Below are the code and all the weights of a small trained network. Each question names an input and a class and asks about switching units off, where a switched-off unit gives its printed mean instead of its output.

import numpy as np


def w(rows, s, z=0):
    codes = np.array(rows[::2]) - 128.0
    scale = np.full(codes.shape[1], s)
    scale[-1] = z or s
    return codes * scale


def norm(h):
    return h / np.sqrt((h * h).mean(-1, keepdims=True) + 1e-5)


def f(y):
    return np.maximum(y, 0)


def log_softmax(a):
    a = a - a.max(-1, keepdims=True)
    return a - np.log(np.exp(a).sum(-1, keepdims=True))


def net(x, mask):
    res = np.array(x, float).reshape(1, 2) / 4 @ E
    u = 0
    for l in range(3):
        y = f(norm(res) @ A[l][:, :-1].T + A[l][:, -1])
        res = res + np.where(mask[u : u + 6], y, B[l][:, -1]) @ B[l][:, :-1]
        u += 6
    return log_softmax(norm(res)[-1] @ U[:, :-1].T + U[:, -1])


A, B = {}, {}
E = w([
[109,197,74,162,231,96,211],'x0',
[112,77,164,1,152,23,142],'x1',
],0.0076)
A[0] = w([
[85,79,114,8,85,15,73,4],'0.n1',
[171,145,127,179,144,188,178,104],'0.n2',
[114,195,3,144,146,59,174,18],'0.n3',
[196,109,158,136,157,121,125,14],'0.n4',
[118,33,193,57,144,76,80,209],'0.n5',
[154,71,171,17,135,91,130,22],'0.n6',
],0.0069,0.0015)
B[0] = w([
[150,43,68,107,94,2,222,253],'0.n1',
[86,126,158,96,146,63,174,196],'0.n2',
[161,145,123,97,188,134,48,219],'0.n3',
[145,176,171,127,83,133,162,128],'0.n4',
[89,99,193,163,139,70,194,250],'0.n5',
[172,98,167,107,91,19,166,226],'0.n6',
],0.0096,0.007)
A[1] = w([
[93,127,153,63,95,81,138,213],'1.n1',
[150,174,152,121,200,60,92,254],'1.n2',
[139,173,153,156,68,179,125,116],'1.n3',
[203,68,109,67,91,48,79,158],'1.n4',
[106,70,207,115,142,116,2,74],'1.n5',
[154,36,194,114,66,125,116,24],'1.n6',
],0.0073,0.00076)
B[1] = w([
[154,86,164,169,47,113,154,218],'1.n1',
[79,180,71,185,154,165,85,251],'1.n2',
[168,83,154,128,151,103,137,182],'1.n3',
[123,43,147,253,187,37,233,254],'1.n4',
[155,152,91,103,182,193,103,161],'1.n5',
[174,252,55,37,124,127,104,232],'1.n6',
],0.0064,0.0058)
A[2] = w([
[120,175,64,96,85,125,137,37],'2.n1',
[108,28,179,110,102,2,65,120],'2.n2',
[176,177,123,207,116,59,124,163],'2.n3',
[178,53,137,54,140,73,116,252],'2.n4',
[122,126,233,200,138,226,144,91],'2.n5',
[148,58,190,231,120,56,150,147],'2.n6',
],0.0072,0.0024)
B[2] = w([
[104,82,134,114,142,159,114,132],'2.n1',
[135,112,109,150,100,54,254,244],'2.n2',
[95,125,111,102,93,134,130,216],'2.n3',
[217,69,176,199,109,137,97,223],'2.n4',
[152,112,122,77,172,79,150,166],'2.n5',
[109,39,170,127,70,44,187,255],'2.n6',
],0.0091,0.0078)
U = w([
[4,128,89,44,58,187,119,47],'0',
[67,128,168,95,121,177,122,3],'1',
[49,142,199,92,114,171,108,6],'2',
[40,144,199,106,102,160,91,15],'3',
[189,133,149,125,83,188,53,138],'4',
[128,76,141,151,110,56,191,151],'5',
[71,222,85,171,186,140,123,148],'6',
],0.022,0.019)

Each question gives the input, the list of numbers given to net, and the class t.
The units are the neurons (one row each of A and B). Each row of codes is followed by its name. A weight is (code - 128) times the scale printed after its matrix; where a second scale follows, it is the last column's (A, B and U).
mask holds one flag per neuron, layer by layer. A switched-off neuron (its flag False) gives its mean, the last column of its row in B, instead of its output. The means were averaged over made-up inputs and are rounded, as every weight is.
A unit's drop is (log p(t) with every unit on - log p(t) with that unit switched off) / (log p(t) with every unit on - log p(t) with every unit switched off).
most important unit: the unit with the biggest drop
k most important neurons: the k neurons with the biggest drops, biggest first
k most important neurons of layer l: the k neurons of layer l with the biggest drops, biggest first
drop of u: that unit's drop, to one decimal
input [-3,-1], class 4: most important unit => 0.n1
input [-5,-7], class 4: 2 most important neurons of layer 2 => (2.n2, 2.n6)
input [-8,-3], class 4: 3 most important neurons => (0.n1, 1.n6, 0.n6)
input [-5,-6], class 4: 2 most important neurons => (0.n1, 1.n4)
input [-1,-1], class 4: 2 most important neurons of layer 1 => (1.n4, 1.n2)
input [-7,-2], class 4: 2 most important neurons of layer 1 => (1.n6, 1.n5)
input [2,-2], class 6: 2 most important neurons => (0.n1, 0.n6)
input [6,2], class 6: drop of 0.n1 => 0.3
input [-7,-6], class 4: drop of 0.n1 => 0.5
input [-5,-2], class 4: drop of 0.n6 => 0.5
input [-8,-8], class 4: drop of 0.n1 => 0.1
